Below is a small trained network, with its code and all its weights. Each question gives an input and a class and asks what happens when units are switched off, that is, made to give their printed mean instead of their output.

import numpy as np


def w(rows, s, z=0):
    codes = np.array(rows[::2]) - 128.0
    scale = np.full(codes.shape[1], s)
    scale[-1] = z or s
    return codes * scale


def norm(h):
    return h / np.sqrt((h * h).mean(-1, keepdims=True) + 1e-5)


def f(y):
    return y / 2 * (1 + np.tanh(0.7978845608 * (y + 0.044715 * y**3)))


def log_softmax(a):
    a = a - a.max(-1, keepdims=True)
    return a - np.log(np.exp(a).sum(-1, keepdims=True))


def net(x, mask):
    res = np.array(x, float).reshape(1, 7) / 4 @ E
    u = 0
    for l in range(4):
        y = f(norm(res) @ A[l][:, :-1].T + A[l][:, -1])
        res = res + np.where(mask[u : u + 3], y, B[l][:, -1]) @ B[l][:, :-1]
        u += 3
    return log_softmax(norm(res)[-1] @ U[:, :-1].T + U[:, -1])


A, B = {}, {}
E = w([
[105,165,181,181,184],'x0',
[213,170,154,176,148],'x1',
[119,78,240,129,244],'x2',
[34,131,254,123,64],'x3',
[135,193,139,249,94],'x4',
[122,63,138,59,56],'x5',
[29,179,160,58,209],'x6',
],0.0053)
A[0] = w([
[80,150,145,86,219,85],'0.n0',
[155,77,246,137,216,43],'0.n1',
[77,125,192,187,58,4],'0.n2',
],0.012,0.0023)
B[0] = w([
[118,226,122,91,181,231],'0.n0',
[173,145,246,179,183,255],'0.n1',
[148,188,92,153,24,192],'0.n2',
],0.013,0.0057)
A[1] = w([
[112,104,169,87,85,221],'1.n0',
[45,69,154,21,132,1],'1.n1',
[1,104,179,182,27,67],'1.n2',
],0.015,0.0019)
B[1] = w([
[171,146,138,88,92,177],'1.n0',
[177,74,135,29,148,206],'1.n1',
[148,254,85,153,39,252],'1.n2',
],0.017,0.0045)
A[2] = w([
[208,87,251,144,98,147],'2.n0',
[89,109,110,79,119,2],'2.n1',
[211,121,59,182,136,168],'2.n2',
],0.016,0.0031)
B[2] = w([
[136,108,165,213,76,246],'2.n0',
[181,84,177,107,198,133],'2.n1',
[92,47,8,166,174,255],'2.n2',
],0.014,0.0071)
A[3] = w([
[78,12,38,190,158,30],'3.n0',
[19,171,79,96,202,254],'3.n1',
[254,55,146,90,36,66],'3.n2',
],0.013,0.00075)
B[3] = w([
[57,72,62,167,212,254],'3.n0',
[126,171,133,5,155,195],'3.n1',
[65,6,155,121,12,190],'3.n2',
],0.015,0.0084)
U = w([
[109,66,161,198,65,41],'0',
[176,150,244,208,177,176],'1',
[165,26,161,17,51,57],'2',
[96,37,56,173,182,251],'3',
[152,206,76,158,1,141],'4',
[144,180,176,20,183,82],'5',
],0.013,0.0028)

Each question gives the input, the list of numbers given to net, and the class t.
The units are the neurons (one row each of A and B). Each row of codes is followed by its name. A weight is (code - 128) times the scale printed after its matrix; where a second scale follows, it is the last column's (A, B and U).
mask holds one flag per neuron, layer by layer. A switched-off neuron (its flag False) gives its mean, the last column of its row in B, instead of its output. The means were averaged over made-up inputs and are rounded, as every weight is.
A unit's drop is (log p(t) with every unit on - log p(t) with that unit switched off) / (log p(t) with every unit on - log p(t) with every unit switched off).
The circuit of an input: a set's keep is (log p(t) with only the set's units on - log p(t) with every unit switched off) / (log p(t) with every unit on - log p(t) with every unit switched off). Starting from all 12 units, units are removed one at a time, each time the one whose removal leaves the highest keep (on an exact tie, the one counted first), for as long as the keep stays at least 0.8.
units of the circuit, in order: the units of the circuit, biggest drop first
k most important neurons: the k neurons with the biggest drops, biggest first
top k neurons in layer l: the k neurons of layer l with the biggest drops, biggest first
drop of u: that unit's drop, to one decimal
input [3,-3,2,3,-1,-5,-5], class 0: units of the circuit, in order	2.n0
input [4,-1,-7,-6,4,8,8], class 5: units of the circuit, in order	2.n0; 2.n2
input [7,8,-5,8,-7,-8,4], class 5: 2 most important neurons	0.n0; 2.n0
input [-6,-6,-3,-4,-1,8,-4], class 2: 3 most important neurons	0.n2; 1.n1; 2.n2
input [-1,-6,2,-8,4,-3,4], class 5: 2 most important neurons	0.n0; 3.n1
input [-6,1,-2,6,-7,-5,4], class 2: top 2 neurons in layer 0	0.n1; 0.n2
input [8,6,6,-6,-6,3,-8], class 0: 3 most important neurons	2.n0; 0.n1; 0.n0
input [-6,-2,2,-3,-4,5,-5], class 2: 2 most important neurons	1.n1; 0.n1
input [5,-6,-5,-6,-6,6,-4], class 2: 2 most important neurons	0.n2; 1.n1
input [6,3,4,-7,2,4,8], class 1: 2 most important neurons	0.n1; 2.n2
input [2,-6,-4,1,-5,2,-2], class 2: 2 most important neurons	1.n1; 0.n2
input [2,5,4,0,-5,-1,-8], class 0: 3 most important neurons	2.n0; 0.n0; 3.n2
input [6,-8,-3,8,2,3,7], class 4: 2 most important neurons	1.n2; 0.n2
input [3,5,4,8,6,0,-4], class 4: units of the circuit, in order	0.n2
input [-6,6,2,0,-8,1,0], class 2: 2 most important neurons	0.n2; 2.n2
input [-5,-8,8,-6,-1,-7,-2], class 1: 3 most important neurons	0.n1; 1.n2; 2.n2
input [5,-1,0,4,0,-6,5], class 5: drop of 0.n0	1.2
input [3,2,6,6,-8,5,4], class 1: drop of 0.n1	0.9
input [-6,-2,5,1,-2,-5,4], class 5: drop of 3.n1	0.1
input [-7,8,5,5,5,8,5], class 1: units of the circuit, in order	0.n1
